Here is a tiny trained network, its code and every weight. The questions are about switching its units off for an input and a class, where a switched-off unit gives its printed mean instead of its output.

import numpy as np


def w(rows, s, z=0):
    codes = np.array(rows[::2]) - 128.0
    scale = np.full(codes.shape[1], s)
    scale[-1] = z or s
    return codes * scale


def norm(h):
    return h / np.sqrt((h * h).mean(-1, keepdims=True) + 1e-5)


def f(y):
    return y / 2 * (1 + np.tanh(0.7978845608 * (y + 0.044715 * y**3)))


def log_softmax(a):
    a = a - a.max(-1, keepdims=True)
    return a - np.log(np.exp(a).sum(-1, keepdims=True))


def net(x, mask):
    res = np.array(x, float).reshape(1, 3) / 4 @ E
    u = 0
    for l in range(2):
        y = f(norm(res) @ A[l][:, :-1].T + A[l][:, -1])
        res = res + np.where(mask[u : u + 8], y, B[l][:, -1]) @ B[l][:, :-1]
        u += 8
    return log_softmax(norm(res)[-1] @ U[:, :-1].T + U[:, -1])


A, B = {}, {}
E = w([
[74,33,179,59],'x0',
[255,148,202,151],'x1',
[133,95,79,57],'x2',
],0.0084)
A[0] = w([
[2,151,107,106,43],'L0N1',
[163,156,59,32,170],'L0N2',
[45,217,5,165,134],'L0N3',
[71,25,94,157,10],'L0N4',
[157,156,183,162,209],'L0N5',
[104,133,18,205,138],'L0N6',
[6,88,141,185,6],'L0N7',
[219,170,67,140,98],'L0N8',
],0.0076,0.0024)
B[0] = w([
[125,2,202,241,191],'L0N1',
[134,55,78,68,203],'L0N2',
[172,169,188,6,255],'L0N3',
[128,168,167,194,159],'L0N4',
[77,156,172,121,212],'L0N5',
[165,190,165,63,199],'L0N6',
[213,101,109,194,174],'L0N7',
[169,94,98,243,217],'L0N8',
],0.0083,0.0037)
A[1] = w([
[73,44,52,104,69],'L1N1',
[118,74,145,2,179],'L1N2',
[85,125,155,248,138],'L1N3',
[162,233,86,79,104],'L1N4',
[136,86,193,143,147],'L1N5',
[244,62,81,67,236],'L1N6',
[164,180,216,124,88],'L1N7',
[133,66,43,242,255],'L1N8',
],0.0098,0.0038)
B[1] = w([
[16,137,159,190,169],'L1N1',
[155,210,142,140,246],'L1N2',
[191,143,68,120,184],'L1N3',
[97,36,184,136,172],'L1N4',
[128,95,106,63,189],'L1N5',
[77,117,9,102,254],'L1N6',
[83,161,181,139,198],'L1N7',
[159,20,97,217,194],'L1N8',
],0.011,0.0071)
U = w([
[121,178,251,93,153],'0',
[150,69,105,172,252],'1',
[104,179,89,46,129],'2',
[40,85,123,148,30],'3',
[177,181,169,223,34],'4',
],0.018,0.0041)

Each question gives the input, the list of numbers given to net, and the class t.
The units are the neurons (one row each of A and B). Each row of codes is followed by its name. A weight is (code - 128) times the scale printed after its matrix; where a second scale follows, it is the last column's (A, B and U).
mask holds one flag per neuron, layer by layer. A switched-off neuron (its flag False) gives its mean, the last column of its row in B, instead of its output. The means were averaged over made-up inputs and are rounded, as every weight is.
A unit's drop is (log p(t) with every unit on - log p(t) with that unit switched off) / (log p(t) with every unit on - log p(t) with every unit switched off).
The circuit of an input: a set's keep is (log p(t) with only the set's units on - log p(t) with every unit switched off) / (log p(t) with every unit on - log p(t) with every unit switched off). Starting from the 12 units with the biggest drops (on a tie, the unit counted first), units are removed one at a time, each time the one whose removal leaves the highest keep (on an exact tie, the one counted first), for as long as the keep stays at least 0.8.
circuit, biggest first: the units of the circuit, biggest drop first
unit that matters most: the unit with the biggest drop
k most important neurons of layer l: the k neurons of layer l with the biggest drops, biggest first
drop of u: that unit's drop, to one decimal
input [7,-6,0], class 1: circuit, biggest first : [L0N1; L0N7; L1N8]
input [0,-5,-6], class 0: 3 most important neurons of layer 0 : [L0N3; L0N6; L0N8]
input [0,-5,1], class 2: 3 most important neurons of layer 0 : [L0N3; L0N7; L0N5]
input [6,0,-5], class 1: circuit, biggest first : [L0N3; L0N7; L1N3]
input [3,3,0], class 0: unit that matters most : L0N2
input [6,0,-1], class 1: 2 most important neurons of layer 1 : [L1N7; L1N6]
input [-8,-4,0], class 0: 2 most important neurons of layer 0 : [L0N3; L0N6]
input [-1,-6,0], class 0: 4 most important neurons of layer 0 : [L0N3; L0N8; L0N4; L0N6]
input [8,4,4], class 2: 2 most important neurons of layer 1 : [L1N6; L1N2]
input [5,-7,-2], class 1: 3 most important neurons of layer 0 : [L0N1; L0N7; L0N4]
input [0,1,-1], class 4: 2 most important neurons of layer 1 : [L1N6; L1N3]
input [1,1,-5], class 0: 3 most important neurons of layer 0 : [L0N8; L0N1; L0N5]
input [8,2,6], class 2: 2 most important neurons of layer 1 : [L1N2; L1N8]
input [-7,3,4], class 1: unit that matters most : L0N8
input [-1,-4,-4], class 0: drop of L1N5 : 0.0
input [6,4,6], class 2: drop of L1N2 : 0.1
input [1,-2,-3], class 1: drop of L0N7 : 0.1
